The symbols move the objects like this.
from | e y a j w s
JJ | PC TJ HQ HH BP DS
FF | QL CF MC SD MD JR
RQ | GS RZ FG HG GN GT
QH | DS TC HF BP JJ MH
JR | CF MC FF QZ QL TL
PC | HS TZ BP NS BR TJ
QL | FC NQ MD GG QZ CF
MC | MD QL CF LZ NQ FF
GN | BT PM BL NR HG GS
TZ | HH BR HS HL BC BP
BC | FH NS FJ NZ HL HH
LD | LL HZ DM FG FQ GG
GS | PM BL GN ZM BT RZ
HL | PZ JP MT FF NZ FH
HZ | QB FQ LL GS GT DM
LL | GT QB FQ GN RQ HZ
TC | HQ JJ DS HS TJ HF
TJ | TZ BP PC FJ HS HQ
NS | MT HL FH TL JP FJ
QZ | QR LZ SD LL GG FC
GR | NF JC DL DD QJ NR
FJ | HL FH NS CQ MT BC
NZ | JR TL CQ MD FF PZ
NR | JC DL GR HT NF ZM
JP | CQ NZ PZ CF TL MT
NQ | SD QZ FC DM LZ MD
HG | ZM TQ GZ NF NR BT
CQ | FF JR TL NQ MC NZ
TQ | GR NR ZM RM DL GZ
MT | NZ PZ JP MC CQ HL
CF | NQ MD QL QR FC MC
PZ | TL CQ NZ QL JR JP
LZ | LD GG QR QB DM SD
DD | HF QH MH TJ TC HT
GZ | NR ZM TQ QJ GR HG
FQ | RQ GT QB BL FG LL
DL | QJ NF JC MH RM GR
TL | MC FF JR FC CF CQ
HQ | BP PC TJ BC TZ JJ
PM | GZ HG BT DL TQ BL
HT | QH MH DD HQ HF LM
SD | GG QR LZ FQ LD QZ
BT | TQ GZ HG JC ZM PM
BL | HG BT PM GR GZ GN
FC | LZ SD QZ HZ QR NQ
DM | FQ LL HZ RZ QB LD
QR | DM LD GG GT HZ LZ
ZM | DL GR NR LM JC TQ
JC | RM QJ NF QH LM DL
DS | TJ HQ JJ BR PC TC
GG | HZ DM LD RQ LL QR
FG | GN GS RZ GZ BL RQ
RZ | BL GN GS TQ PM FG
HF | JJ DS TC TZ HQ QH
GT | RZ FG RQ BT GS QB
BP | BR HS TZ FH HH PC
QJ | HT LM RM TC DD NF
QB | FG RQ GT PM RZ FQ
RM | DD HT LM DS MH QJ
FH | JP MT HL JR PZ NS
MD | QZ FC NQ LD SD QL
NF | LM RM QJ HF HT JC
BR | FJ BC HH JP NS HS
MH | TC HF QH PC DS DD
HS | BC HH BR MT FJ TZ
HH | NS FJ BC PZ FH BR
LM | MH DD HT JJ QH RM

In the rows, 475 stands for zero.

The rows follow the links: the fewer symbols apart two objects are, the more alike their rows tend to be.

Some objects and rows for them; each showing differs a little:
TZ (527, 449, 319, 318, 251, 426, 351, 380, 410, 489, 569, 469, 500, 443, 367, 236, 645, 744, 341, 409, 493, 189, 296, 539, 202, 456, 414, 705, 647, 377, 337, 204, 500, 601, 560, 637, 681, 488, 696, 381, 463, 196, 112, 374, 547, 395, 178, 619, 237)
SD (608, 438, 630, 464, 654, 364, 423, 157, 351, 620, 258, 307, 380, 488, 786, 600, 526, 68, 698, 626, 494, 684, 596, 582, 526, 756, 473, 304, 523, 406, 407, 509, 594, 389, 533, 571, 375, 700, 336, 658, 616, 634, 697, 525, 380, 780, 693, 305, 657)
QL (583, 409, 574, 346, 532, 558, 413, 472, 294, 658, 220, 322, 465, 373, 977, 640, 471, 228, 623, 516, 457, 628, 519, 814, 202, 630, 501, 344, 674, 426, 402, 520, 543, 452, 339, 353, 377, 456, 515, 375, 649, 770, 514, 437, 392, 819, 297, 288, 509)
JC (457, 475, 511, 554, 348, 586, 814, 605, 585, 477, 555, 504, 669, 358, 262, 302, 435, 701, 402, 267, 558, 503, 442, 96, 725, 177, 382, 272, 278, 692, 559, 614, 255, 362, 274, 417, 474, 317, 326, 368, 279, 528, 445, 499, 615, 364, 207, 658, 292)
GT (164, 451, 295, 469, 634, 513, 328, 276, 391, 374, 393, 469, 532, 522, 593, 616, 207, 603, 749, 495, 626, 423, 673, 344, 557, 362, 656, 108, 532, 636, 408, 573, 579, 373, 295, 224, 378, 265, 206, 792, 384, 518, 699, 252, 260, 635, 633, 478, 590)
MH (423, 625, 423, 505, 368, 341, 723, 592, 781, 754, 496, 676, 475, 517, 160, 205, 581, 691, 400, 465, 473, 561, 340, 395, 671, 500, 236, 689, 284, 540, 401, 476, 394, 352, 487, 616, 769, 440, 708, 131, 474, 510, 484, 619, 737, 178, 481, 429, 371)
BP (529, 463, 339, 390, 200, 392, 407, 371, 406, 466, 598, 366, 509, 451, 319, 173, 683, 701, 372, 407, 500, 215, 286, 406, 208, 432, 419, 705, 626, 394, 349, 212, 470, 559, 564, 634, 677, 521, 648, 384, 437, 146, 137, 389, 585, 382, 197, 672, 264)
HF (395, 701, 368, 587, 369, 347, 725, 643, 740, 656, 554, 544, 447, 586, 137, 139, 573, 613, 445, 488, 418, 530, 290, 320, 520, 558, 357, 819, 359, 529, 406, 448, 448, 305, 558, 541, 751, 562, 724, 179, 489, 405, 381, 642, 784, 216, 510, 463, 371)
HG (347, 448, 499, 633, 629, 508, 475, 685, 686, 332, 624, 751, 489, 560, 147, 691, 301, 539, 386, 465, 477, 475, 597, 353, 927, 295, 517, 403, 173, 543, 725, 668, 345, 493, 426, 406, 358, 342, 314, 506, 333, 504, 733, 529, 364, 193, 752, 450, 632)
BR (534, 481, 328, 261, 291, 454, 276, 480, 447, 488, 481, 567, 491, 429, 485, 349, 614, 769, 294, 475, 448, 237, 352, 734, 112, 485, 387, 712, 657, 344, 306, 233, 587, 647, 524, 659, 654, 399, 812, 385, 534, 326, 199, 381, 569, 379, 185, 516, 255)
NF (478, 448, 535, 504, 339, 532, 809, 540, 591, 545, 539, 562, 651, 323, 251, 264, 473, 755, 407, 253, 557, 488, 463, 138, 762, 203, 300, 271, 260, 658, 533, 573, 262, 376, 265, 484, 530, 309, 353, 360, 285, 542, 435, 499, 590, 386, 196, 640, 251)
TL (754, 239, 665, 370, 392, 576, 370, 537, 183, 448, 492, 262, 437, 419, 749, 685, 621, 135, 390, 420, 401, 442, 355, 776, 164, 533, 594, 540, 722, 271, 630, 412, 366, 658, 555, 451, 279, 629, 506, 320, 547, 464, 245, 452, 316, 647, 222, 429, 574)
GZ (288, 477, 475, 628, 607, 551, 555, 754, 672, 324, 681, 703, 497, 594, 169, 657, 300, 552, 393, 447, 465, 489, 541, 291, 872, 273, 562, 440, 212, 600, 727, 717, 329, 469, 430, 313, 360, 378, 321, 464, 306, 484, 664, 541, 375, 181, 707, 491, 641)
CF (590, 356, 577, 342, 498, 573, 389, 491, 263, 640, 275, 348, 463, 418, 939, 666, 475, 219, 613, 458, 453, 576, 467, 871, 173, 591, 534, 357, 720, 385, 460, 490, 481, 472, 349, 342, 360, 434, 539, 329, 639, 737, 443, 398, 344, 784, 219, 306, 545)
MC (645, 294, 563, 365, 449, 592, 359, 494, 241, 612, 321, 311, 471, 406, 903, 700, 511, 201, 570, 442, 426, 560, 445, 874, 172, 547, 536, 418, 722, 351, 489, 470, 474, 503, 385, 358, 340, 476, 535, 307, 621, 654, 375, 387, 315, 731, 169, 316, 587)
FF (664, 232, 599, 327, 447, 586, 381, 525, 198, 535, 394, 281, 463, 398, 842, 711, 581, 195, 516, 425, 430, 501, 417, 864, 184, 525, 567, 428, 741, 320, 563, 429, 407, 563, 419, 344, 325, 510, 528, 275, 565, 590, 328, 397, 283, 712, 186, 335, 570)
NQ (572, 488, 582, 387, 603, 464, 481, 329, 329, 634, 183, 334, 396, 381, 979, 594, 482, 168, 689, 579, 450, 729, 566, 723, 298, 703, 435, 300, 601, 455, 345, 540, 639, 407, 402, 445, 380, 533, 473, 525, 689, 782, 645, 469, 419, 829, 449, 299, 533)
TC (366, 701, 360, 614, 340, 340, 730, 595, 681, 586, 576, 442, 421, 618, 155, 106, 570, 600, 483, 471, 424, 524, 276, 242, 440, 546, 402, 855, 366, 510, 382, 419, 457, 333, 595, 495, 733, 579, 695, 239, 505, 331, 318, 655, 774, 228, 524, 518, 374)
LM (527, 471, 512, 407, 356, 406, 743, 526, 715, 713, 497, 733, 594, 361, 219, 227, 558, 778, 372, 314, 564, 537, 420, 343, 824, 365, 157, 415, 236, 581, 451, 477, 323, 390, 368, 683, 675, 323, 544, 227, 369, 579, 516, 532, 641, 273, 287, 520, 252)
DD (457, 566, 457, 468, 361, 348, 703, 553, 771, 757, 492, 709, 537, 462, 166, 207, 573, 743, 399, 405, 502, 522, 365, 411, 747, 453, 180, 625, 266, 557, 425, 463, 363, 364, 442, 676, 771, 390, 647, 145, 441, 538, 548, 577, 710, 229, 436, 445, 345)

Each walk starts at a row. The symbols on each line, taken left to right, move it on to the next object.
Answer with the object's row; about right is enough.
new walk
(487, 492, 340, 437, 229, 392, 496, 358, 420, 425, 629, 323, 529, 483, 284, 127, 686, 651, 417, 377, 479, 246, 267, 313, 214, 452, 469, 729, 596, 403, 347, 245, 450, 515, 605, 601, 700, 567, 627, 389, 424, 139, 88, 450, 632, 390, 246, 709, 267)
y e (520, 513, 351, 270, 332, 478, 272, 537, 477, 482, 468, 603, 441, 419, 518, 380, 567, 745, 248, 499, 425, 294, 379, 784, 87, 514, 393, 767, 654, 352, 275, 262, 627, 668, 546, 656, 640, 395, 839, 385, 595, 404, 242, 429, 592, 370, 289, 494, 273)
j e s s a (814, 280, 664, 422, 424, 545, 369, 537, 167, 381, 520, 240, 394, 428, 684, 663, 640, 120, 342, 453, 365, 455, 383, 714, 167, 573, 564, 602, 672, 243, 632, 401, 385, 661, 608, 492, 290, 690, 494, 395, 542, 408, 244, 496, 354, 626, 266, 479, 542)
new walk
(298, 505, 442, 678, 500, 632, 679, 794, 618, 337, 679, 583, 549, 542, 189, 529, 283, 579, 416, 361, 454, 493, 508, 162, 779, 204, 601, 393, 232, 667, 722, 729, 268, 388, 382, 214, 392, 326, 287, 384, 282, 487, 562, 558, 456, 235, 541, 569, 583)
w y s w (505, 516, 502, 447, 359, 373, 725, 530, 733, 746, 487, 727, 551, 400, 179, 204, 586, 745, 377, 363, 563, 526, 399, 388, 810, 390, 162, 500, 256, 557, 435, 486, 346, 374, 399, 685, 735, 367, 589, 192, 426, 589, 522, 552, 698, 233, 348, 457, 278)
s s j (386, 701, 357, 623, 302, 358, 732, 560, 625, 531, 614, 384, 438, 606, 179, 111, 615, 567, 466, 468, 399, 456, 273, 191, 370, 527, 450, 818, 444, 523, 392, 401, 451, 329, 628, 508, 735, 608, 689, 294, 486, 278, 265, 601, 771, 258, 508, 578, 357)
new walk
(816, 361, 677, 452, 418, 564, 376, 543, 190, 328, 520, 219, 393, 428, 683, 625, 623, 114, 309, 485, 339, 472, 394, 670, 142, 586, 576, 642, 633, 222, 606, 408, 422, 717, 693, 541, 279, 726, 530, 479, 564, 391, 211, 555, 385, 577, 326, 511, 524)
s w y j (547, 404, 609, 485, 691, 326, 393, 143, 372, 604, 331, 336, 347, 504, 691, 630, 537, 61, 718, 643, 530, 644, 571, 577, 610, 749, 466, 343, 511, 405, 457, 471, 558, 395, 570, 544, 395, 705, 280, 638, 587, 557, 718, 493, 340, 723, 779, 304, 719)
s a j j a (374, 450, 524, 567, 637, 495, 425, 618, 694, 318, 589, 798, 513, 529, 175, 695, 300, 561, 360, 520, 529, 481, 610, 380, 954, 332, 492, 364, 181, 564, 671, 629, 396, 513, 445, 474, 375, 348, 301, 587, 330, 514, 768, 522, 337, 221, 775, 454, 599)
new walk
(325, 506, 466, 656, 470, 637, 716, 766, 597, 349, 640, 523, 594, 527, 207, 450, 291, 617, 407, 332, 464, 514, 474, 125, 740, 182, 572, 356, 250, 684, 701, 673, 267, 368, 342, 209, 408, 306, 287, 399, 270, 484, 484, 544, 521, 275, 432, 583, 485)
e a s y (511, 450, 525, 467, 351, 495, 764, 520, 636, 585, 515, 616, 658, 308, 231, 237, 527, 763, 389, 252, 590, 493, 435, 224, 798, 256, 232, 294, 280, 653, 499, 538, 286, 384, 303, 593, 611, 299, 402, 310, 306, 567, 491, 490, 634, 329, 182, 600, 225)
e s a e (376, 662, 377, 540, 366, 331, 730, 631, 783, 712, 553, 611, 441, 555, 147, 178, 569, 657, 422, 462, 438, 532, 320, 375, 623, 512, 318, 785, 302, 545, 414, 494, 432, 329, 522, 581, 787, 494, 724, 158, 500, 470, 448, 637, 773, 182, 514, 436, 378)
new walk
(422, 462, 529, 468, 660, 466, 357, 360, 614, 314, 458, 768, 530, 414, 368, 629, 267, 651, 428, 540, 608, 450, 749, 366, 893, 352, 421, 190, 241, 589, 484, 564, 529, 538, 388, 575, 358, 301, 227, 857, 363, 545, 822, 434, 333, 422, 792, 504, 529)
y w w s (370, 465, 477, 636, 434, 652, 793, 773, 608, 370, 625, 495, 623, 482, 232, 375, 349, 640, 403, 302, 500, 487, 484, 68, 749, 162, 541, 333, 277, 695, 653, 666, 228, 331, 298, 249, 417, 350, 287, 403, 301, 515, 444, 508, 524, 319, 342, 619, 408)
a j w a (416, 670, 333, 579, 292, 365, 673, 516, 536, 475, 642, 326, 426, 597, 193, 89, 636, 593, 466, 457, 404, 424, 263, 188, 329, 523, 498, 802, 485, 486, 375, 349, 457, 360, 635, 495, 695, 627, 614, 318, 456, 203, 203, 572, 773, 318, 437, 622, 337)
new walk
(572, 457, 590, 381, 555, 521, 448, 409, 320, 662, 190, 334, 441, 409, 962, 619, 457, 174, 664, 541, 485, 679, 546, 769, 223, 661, 500, 309, 638, 443, 374, 525, 610, 427, 357, 393, 372, 484, 504, 431, 693, 781, 582, 466, 426, 837, 363, 284, 507)
w s e (532, 348, 571, 495, 675, 301, 408, 129, 380, 574, 418, 329, 356, 549, 642, 633, 564, 63, 771, 627, 540, 617, 567, 568, 618, 730, 534, 324, 510, 401, 507, 461, 529, 385, 599, 511, 385, 711, 255, 635, 497, 528, 702, 441, 300, 695, 818, 302, 776)
y w e e (391, 468, 484, 461, 663, 472, 343, 313, 562, 319, 428, 729, 555, 410, 447, 620, 251, 689, 461, 545, 623, 467, 763, 342, 821, 369, 437, 135, 296, 588, 446, 571, 561, 537, 378, 543, 364, 306, 219, 912, 362, 568, 794, 406, 317, 476, 741, 538, 480)
new walk
(148, 431, 250, 488, 639, 511, 314, 280, 394, 398, 450, 436, 506, 541, 601, 644, 253, 568, 788, 517, 629, 389, 612, 396, 530, 385, 701, 155, 590, 607, 437, 571, 559, 303, 339, 172, 385, 297, 230, 734, 357, 491, 680, 238, 227, 619, 645, 427, 663)
e e s e (422, 441, 539, 546, 662, 459, 412, 508, 682, 333, 557, 817, 499, 475, 244, 686, 318, 600, 355, 509, 534, 486, 671, 398, 953, 363, 438, 304, 201, 547, 618, 613, 442, 551, 450, 552, 379, 354, 269, 688, 346, 531, 796, 500, 338, 248, 801, 440, 587)
y s a y w (401, 497, 476, 601, 376, 615, 809, 678, 593, 430, 585, 494, 654, 416, 246, 318, 392, 660, 391, 256, 531, 503, 476, 59, 734, 159, 440, 289, 274, 690, 610, 664, 245, 364, 297, 330, 454, 331, 301, 405, 260, 522, 455, 515, 577, 371, 252, 668, 362)
